Here is a tiny trained network, its code and every weight. The questions are about switching its units off for an input and a class, where a switched-off unit gives its printed mean instead of its output.

import numpy as np


def w(rows, s, z=0):
    codes = np.array(rows[::2]) - 128.0
    scale = np.full(codes.shape[1], s)
    scale[-1] = z or s
    return codes * scale


def f(y):
    return np.maximum(y, 0)


def log_softmax(a):
    a = a - a.max(-1, keepdims=True)
    return a - np.log(np.exp(a).sum(-1, keepdims=True))


def net(x, mask):
    res = np.array(x, float).reshape(1, 4) / 4 @ E
    y = f(res @ A[0][:, :-1].T + A[0][:, -1])
    res = res + np.where(mask, y, B[0][:, -1]) @ B[0][:, :-1]
    return log_softmax(res[-1] @ U[:, :-1].T + U[:, -1])


A, B = {}, {}
E = w([
[110,171,131,123,226,176,217,177],'x0',
[216,72,133,177,96,176,111,221],'x1',
[62,168,126,219,76,6,185,206],'x2',
[242,181,86,76,104,104,170,121],'x3',
],0.012)
A[0] = w([
[106,173,155,99,224,173,201,133,42],'n0',
[210,61,161,163,79,228,78,240,10],'n1',
[224,172,91,39,111,124,154,141,150],'n2',
[19,28,235,185,174,219,67,118,136],'n3',
[140,200,155,136,207,225,182,174,34],'n4',
[60,199,149,66,152,100,95,1,2],'n5',
[166,57,126,84,184,207,111,42,47],'n6',
[141,110,138,120,22,79,28,59,88],'n7',
[157,92,154,100,69,86,43,36,9],'n8',
],0.011,0.0083)
B[0] = w([
[118,84,48,120,93,164,104,172,189],'n0',
[136,158,168,55,194,92,97,161,213],'n1',
[183,199,125,139,81,135,142,51,220],'n2',
[176,193,97,135,85,123,114,56,251],'n3',
[140,122,60,138,117,157,93,170,191],'n4',
[140,144,164,46,192,91,106,156,211],'n5',
[4,113,116,194,145,65,229,143,230],'n6',
[81,112,70,152,130,188,129,168,220],'n7',
[161,120,71,141,114,161,96,172,196],'n8',
],0.014,0.019)
U = w([
[120,114,75,135,126,248,93,176,98],'0',
[130,144,129,35,172,105,94,146,142],'1',
[89,144,113,237,114,32,185,169,123],'2',
[158,173,95,134,99,157,112,34,83],'3',
[125,128,130,130,132,191,132,88,254],'4',
[127,93,188,138,113,153,136,109,111],'5',
[132,52,178,137,108,126,148,104,113],'6',
[131,78,159,137,107,162,141,100,110],'7',
],0.016,0.028)

Each question gives the input, the list of numbers given to net, and the class t.
The units are the neurons (one row each of A and B). Each row of codes is followed by its name. A weight is (code - 128) times the scale printed after its matrix; where a second scale follows, it is the last column's (A, B and U).
mask holds one flag per neuron, in row order. A switched-off neuron (its flag False) gives its mean, the last column of its row in B, instead of its output. The means were averaged over made-up inputs and are rounded, as every weight is.
A unit's drop is (log p(t) with every unit on - log p(t) with that unit switched off) / (log p(t) with every unit on - log p(t) with every unit switched off).
The circuit of an input: a set's keep is (log p(t) with only the set's units on - log p(t) with every unit switched off) / (log p(t) with every unit on - log p(t) with every unit switched off). Starting from all 9 units, units are removed one at a time, each time the one whose removal leaves the highest keep (on an exact tie, the one counted first), for as long as the keep stays at least 0.8.
circuit, biggest first: the units of the circuit, biggest drop first
unit that matters most: the unit with the biggest drop
top k neurons: the k neurons with the biggest drops, biggest first
drop when u is switched off: that unit's drop, to one decimal
input [8,3,6,0], class 0: circuit, biggest first	(n6)
input [8,-7,8,3], class 0: circuit, biggest first	(n6, n0)
input [4,-3,3,6], class 3: top 3 neurons	(n6, n2, n7)
input [2,5,5,-3], class 1: circuit, biggest first	(n6, n7)
input [-7,4,-4,6], class 0: top 3 neurons	(n7, n8, n3)
input [7,-5,-6,-8], class 3: top 2 neurons	(n3, n7)
input [7,-7,-5,-4], class 0: top 2 neurons	(n0, n4)
input [3,1,5,-6], class 3: circuit, biggest first	(n6, n3)
input [-4,-7,-8,6], class 2: top 2 neurons	(n6, n1)
input [1,-2,0,2], class 4: top 3 neurons	(n6, n3, n1)
input [-8,-4,7,-8], class 0: top 2 neurons	(n7, n6)
input [-7,-8,6,1], class 1: top 4 neurons	(n5, n6, n0, n4)
input [5,4,-6,-1], class 2: top 4 neurons	(n6, n7, n8, n5)
input [5,-6,5,2], class 1: circuit, biggest first	(n6)
input [-6,-1,-5,2], class 0: top 2 neurons	(n8, n7)
input [0,-7,7,7], class 1: top 2 neurons	(n6, n3)
input [5,6,7,-8], class 3: circuit, biggest first	(n3, n6)
input [-3,6,-6,-5], class 1: top 2 neurons	(n1, n2)
input [-8,-1,-1,4], class 0: drop when n7 is switched off	0.1
input [-4,-8,2,6], class 1: drop when n1 is switched off	0.0
input [-4,-7,-6,-1], class 1: unit that matters most	n5
input [-5,5,1,-8], class 3: drop when n3 is switched off	1.9
